[[122 104 103 135 127 133 123]
 [121 127 129 121 129 133 128]
 [141 123 129 122 122 132 126]
 [138 122 126 141 123 134 132]
 [129 128 136 137 137 138 113]] Out: 126

[[106 150 138 108 117 124 149 151 137 118 142]
 [112 141 140 115 124 127 140 143 132 123 132]
 [153 105 118 156 128 122 102 103 130 130 114]
 [121 129 133 116 153 154 136 133 104 146 124]
 [122 128 129 117 150 155 135 133 105 150 122]
 [109 148 136 106 128 132 148 145 126 125 144]
 [112 144 130 112 125 132 147 147 129 127 139]
 [136 126 123 141 106 104 120 123 151 110 131]
 [126 124 120 120 142 150 133 130 112 151 118]
 [118 145 134 117 122 118 140 137 134 112 150]
 [120 131 129 114 148 154 138 135 106 148 126]] Out: 118

[[134 130 128 135 128 127 130 131 127]
 [133 130 128 131 124 122 131 132 123]
 [135 130 128 130 125 117 128 131 120]
 [136 129 128 135 128 127 128 130 127]
 [128 129 126 128 128 128 150 128 128]
 [133 131 128 132 126 124 130 132 125]] Out: 127

[[114 114 131 135 118 137]
 [117 123 138 139 144 134]
 [122 137 123 132 127 120]
 [139 108 136 128 119 136]
 [132 122 128 133 123 138]
 [134 130 102 117 127 113]
 [126 148 126 137 131 120]
 [118 122 131 119 134 134]
 [137 117 122 126 139 126]] Out: 120

[[139 112 134 133 114 126 145 140 129 114 138 125 129 124]
 [124 141 107 132 117 109 108 133 122 128 144 138 147 137]
 [136 110 149 127 132 144 152 129 134 122 118 118 112 119]
 [132 128 114 135 108 110 122 141 123 118 150 135 146 133]
 [124 139 113 130 122 115 112 130 124 129 138 136 141 135]
 [140 112 128 136 106 119 142 145 126 110 147 128 136 126]
 [140 105 146 131 122 138 156 136 132 115 128 119 117 119]
 [140 106 146 130 123 138 154 136 132 116 128 119 118 120]
 [131 122 133 129 127 130 135 130 129 125 128 126 125 126]
 [127 131 123 129 125 123 124 130 127 127 132 130 133 130]
 [137 115 129 134 112 122 139 141 127 115 142 127 133 126]] Out: 126

[[127 120 122 119 122 145]
 [122 133 137 139 138 107]
 [121 129 120 123 123 112]
 [135 123 128 119 122 152]
 [118 123 102 115 115 118]
 [125 129 108 120 120 122]
 [121 133 133 141 140 106]
 [133 136 139 142 135 114]
 [140 133 151 138 136 140]
 [131 129 115 122 124 133]
 [113 124 134 139 137 107]
 [123 128 113 126 125 120]] Out: 133
---
[[134 144 133 139 101 113]
 [100 155 157 150 147 103]] | 139

[[129 143 127 109]
 [138 130 135 107]
 [135 127 133 115]] | 143

[[117 132 133 128 116 136 116]
 [124 130 134 125 107 140 108]
 [119 118 130 145 104 150 109]] | 116

[122 149 108 140 110] | 108

[151 151 113 109 109 149 107] | 109

[150 149 128 112] | 149

[117 146 156 102 137 114] | 102

[[133 147 150 113]
 [143 107 118 146]] | 147

[133 121 113 132 121 133 154] | 121

[155 142 143 153] | 142
---
[[143 139 150 131 132 130]
 [138 139 123 127 128 139]
 [142 142 124 123 124 141]] ans = 128

[[156 153 118 156]
 [102 102 153 133]] ans = 153

[[115 119 103 103 148 155]
 [107 155 119 117 149 129]] ans = 149

[[132 126 144  99 126 130 137]
 [117 116 135 134 129 109 152]
 [128 128 124 145 122 115 151]] ans = 109

[[136 157 120 133]
 [136 155 118 131]
 [137 151 116 131]] ans = 118

[[138 148 156 140 155]
 [138 148 156 140 155]] ans = 140

[[152 116 122 132]
 [127 127 127 133]
 [127 125 123 134]] ans = 127

[[103 140 136 121 118]
 [127 128 128 129 129]] ans = 129
---
[[134 127 137 106 113 110 123]
 [135 126 132 104 115 107 121]
 [132 127 140 107 111 114 124]] => 123

[137 121  99 107 114 113] => 113

[[145 143 121 145]
 [146 117 126 131]
 [131 100 149 114]] => 145

[123 150 108 114 135 146] => 146

[113 152 106 147] => 147

[[147 130 133 123]
 [115 126 128 135]
 [153 132 123 126]] => 123

[[135 127 118 147 128]
 [119 151 149 138 128]] => 128
---
[[118 132 116 105]
 [118 110 119 130]] → 118

[[129 148 126 116 139 122]
 [121 146 130 127 134 110]
 [136 124 127 153 117 126]] → 129

[119 126 106 131 117] → 119

[143 139 136 129 155 121] → 143

[132 135 150 119 128 136] → 132

[100 103 123 143 154 103] → 100

[111 114 136 112 156 144] → 111

[[124 118 102 137]
 [123 138 141 125]
 [111 144 113 147]] → 124
